Here is a tiny trained network, its code and every weight. The questions are about switching its units off for an input and a target symbol, where a switched-off unit gives its printed mean instead of its output.

import numpy as np


def w(rows, s, z=0):
    codes = np.array(rows[::2]) - 128.0
    scale = np.full(codes.shape[1], s)
    scale[-1] = z or s
    return codes * scale


def f(y):
    return np.maximum(y, 0)


def softmax(a):
    e = np.exp(a - a.max(-1, keepdims=True))
    return e / e.sum(-1, keepdims=True)


def log_softmax(a):
    a = a - a.max(-1, keepdims=True)
    return a - np.log(np.exp(a).sum(-1, keepdims=True))


def net(x, mask):
    ids = ['Θεμξφψ'.index(c) for c in x.split()]
    T = len(ids)
    res = E[ids] + P[:T]
    q, k, v = (res @ M[0].T for M in (Q, K, V))
    z = softmax(np.where(np.tri(T) > 0, q @ k.T / 4**0.5, -1e9)) @ v
    res = res + np.where(mask[0], z, O[0][:, -1]) @ O[0][:, :-1]
    y = f(res @ A[0][:, :-1].T + A[0][:, -1])
    res = res + np.where(mask[1:9], y, B[0][:, -1]) @ B[0][:, :-1]
    return log_softmax(res[-1] @ U[:, :-1].T + U[:, -1])


Q, K, V, O, A, B = {}, {}, {}, {}, {}, {}
E = w([
[62,88,162,150,145],'Θ',
[184,5,155,45,208],'ε',
[145,180,72,91,160],'μ',
[79,107,106,58,99],'ξ',
[128,138,82,51,129],'φ',
[98,71,103,2,73],'ψ',
],0.012)
P = w([
[107,180,110,105,133],'0',
[185,118,124,186,91],'1',
[100,80,86,174,120],'2',
[135,144,187,151,110],'3',
[139,51,72,203,102],'4',
[114,179,188,142,161],'5',
[250,134,127,248,89],'6',
[120,65,119,166,188],'7',
],0.012)
Q[0] = w([
[215,101,122,199,7],'h1',
[135,205,236,35,110],'h1',
[55,133,95,60,192],'h1',
[116,162,220,102,154],'h1',
],0.014)
K[0] = w([
[60,167,189,44,193],'h1',
[84,47,2,132,171],'h1',
[174,76,90,168,75],'h1',
[83,90,46,174,157],'h1',
],0.015)
V[0] = w([
[130,144,181,118,149],'h1',
[113,109,112,168,253],'h1',
[112,211,50,132,101],'h1',
[46,159,114,221,76],'h1',
],0.016)
O[0] = w([
[81,130,121,136,151,86],'h1',
[75,61,75,97,184,133],'h1',
[75,95,155,111,6,57],'h1',
[142,91,48,237,97,2],'h1',
],0.015,0.0034)
A[0] = w([
[169,156,96,221,10,215],'n1',
[143,108,166,219,169,118],'n2',
[88,166,211,232,157,41],'n3',
[32,186,120,139,179,127],'n4',
[184,181,66,225,57,85],'n5',
[104,167,93,56,67,154],'n6',
[57,95,76,88,71,109],'n7',
[96,219,243,206,94,3],'n8',
],0.012,0.0055)
B[0] = w([
[159,93,146,1,219,253],'n1',
[154,189,126,118,213,192],'n2',
[64,64,193,134,119,151],'n3',
[98,145,93,154,78,204],'n4',
[94,114,128,132,38,203],'n5',
[78,90,147,199,153,214],'n6',
[195,174,80,91,81,208],'n7',
[157,166,40,148,86,196],'n8',
],0.018,0.011)
U = w([
[105,57,66,188,94,5],'Θ',
[148,106,173,131,85,190],'ε',
[52,87,44,110,3,159],'μ',
[32,144,146,118,75,92],'ξ',
[164,187,167,154,42,2],'φ',
[91,87,208,182,63,223],'ψ',
],0.006,0.0049)

Each question gives the input, a string of symbols that net reads in full, and the target symbol t.
The units are the heads (4 rows each of Q, K, V and O) and the neurons (one row each of A and B). Each row of codes is followed by its name. A weight is (code - 128) times the scale printed after its matrix; where a second scale follows, it is the last column's (O, A, B and U).
mask holds one flag per unit, heads first, then neurons. A switched-off unit (its flag False) gives its mean, the last column of its rows in O or B, instead of its output. The means were averaged over made-up inputs and are rounded, as every weight is.
A unit's drop is (log p(t) with every unit on - log p(t) with that unit switched off) / (log p(t) with every unit on - log p(t) with every unit switched off).
The circuit of an input: a set's keep is (log p(t) with only the set's units on - log p(t) with every unit switched off) / (log p(t) with every unit on - log p(t) with every unit switched off). Starting from all 9 units, units are removed one at a time, each time the one whose removal leaves the highest keep (on an exact tie, the one counted first), for as long as the keep stays at least 0.8.
circuit, biggest first: the units of the circuit, biggest drop first
unit that matters most: the unit with the biggest drop
k most important neurons: the k neurons with the biggest drops, biggest first
drop when u is switched off: that unit's drop, to one decimal
input ξ μ ε ξ ξ, target ε: 3 most important neurons : n1, n4, n7
input ξ Θ ε Θ ψ φ, target φ: circuit, biggest first : h1, n1
input ψ ξ ψ ε, target φ: 3 most important neurons : n1, n8, n6
input φ ψ ξ ε φ φ, target ψ: circuit, biggest first : n7, n6, n8, h1
input ψ ψ μ Θ ε φ ψ, target ψ: circuit, biggest first : n6, n8, h1
input ε ψ ξ φ φ ψ Θ, target φ: unit that matters most : n8
input μ ψ μ ε ξ, target ξ: circuit, biggest first : h1, n4
input Θ ξ ε φ φ ξ, target ψ: circuit, biggest first : n1, n8, n7
input ξ ε ε ε Θ ξ φ ψ, target ψ: circuit, biggest first : h1, n1, n8, n6
input ε μ ψ ε μ Θ ε ψ, target ξ: circuit, biggest first : h1, n4
input Θ μ ψ ξ Θ, target ε: circuit, biggest first : n1, h1
input μ Θ ε ξ ψ, target ε: 2 most important neurons : n1, n4
input φ ξ Θ ξ φ, target ε: 3 most important neurons : n1, n4, n8
input μ ψ μ ε φ φ, target ψ: 2 most important neurons : n6, n8
input μ μ ξ Θ ε ψ ψ ξ, target φ: circuit, biggest first : h1
input ψ Θ ξ ψ ξ μ μ ε, target μ: 3 most important neurons : n1, n2, n7
input ξ Θ Θ Θ ε ε ε ε, target ξ: 3 most important neurons : n4, n1, n7
input Θ ε Θ μ ε ψ Θ ε, target Θ: 2 most important neurons : n1, n7
input ε Θ φ, target Θ: 2 most important neurons : n7, n1
input μ ε ε ε μ Θ φ, target Θ: 3 most important neurons : n2, n7, n1
input ψ ε φ ξ ξ μ Θ μ, target Θ: most important neuron : n2
input φ μ μ Θ, target μ: 2 most important neurons : n7, n2
input ψ ε ε ψ ε φ, target ξ: drop when n8 is switched off : 0.2
input ε Θ Θ, target Θ: drop when h1 is switched off : 1.1
input ε ψ Θ, target φ: drop when h1 is switched off : 0.9
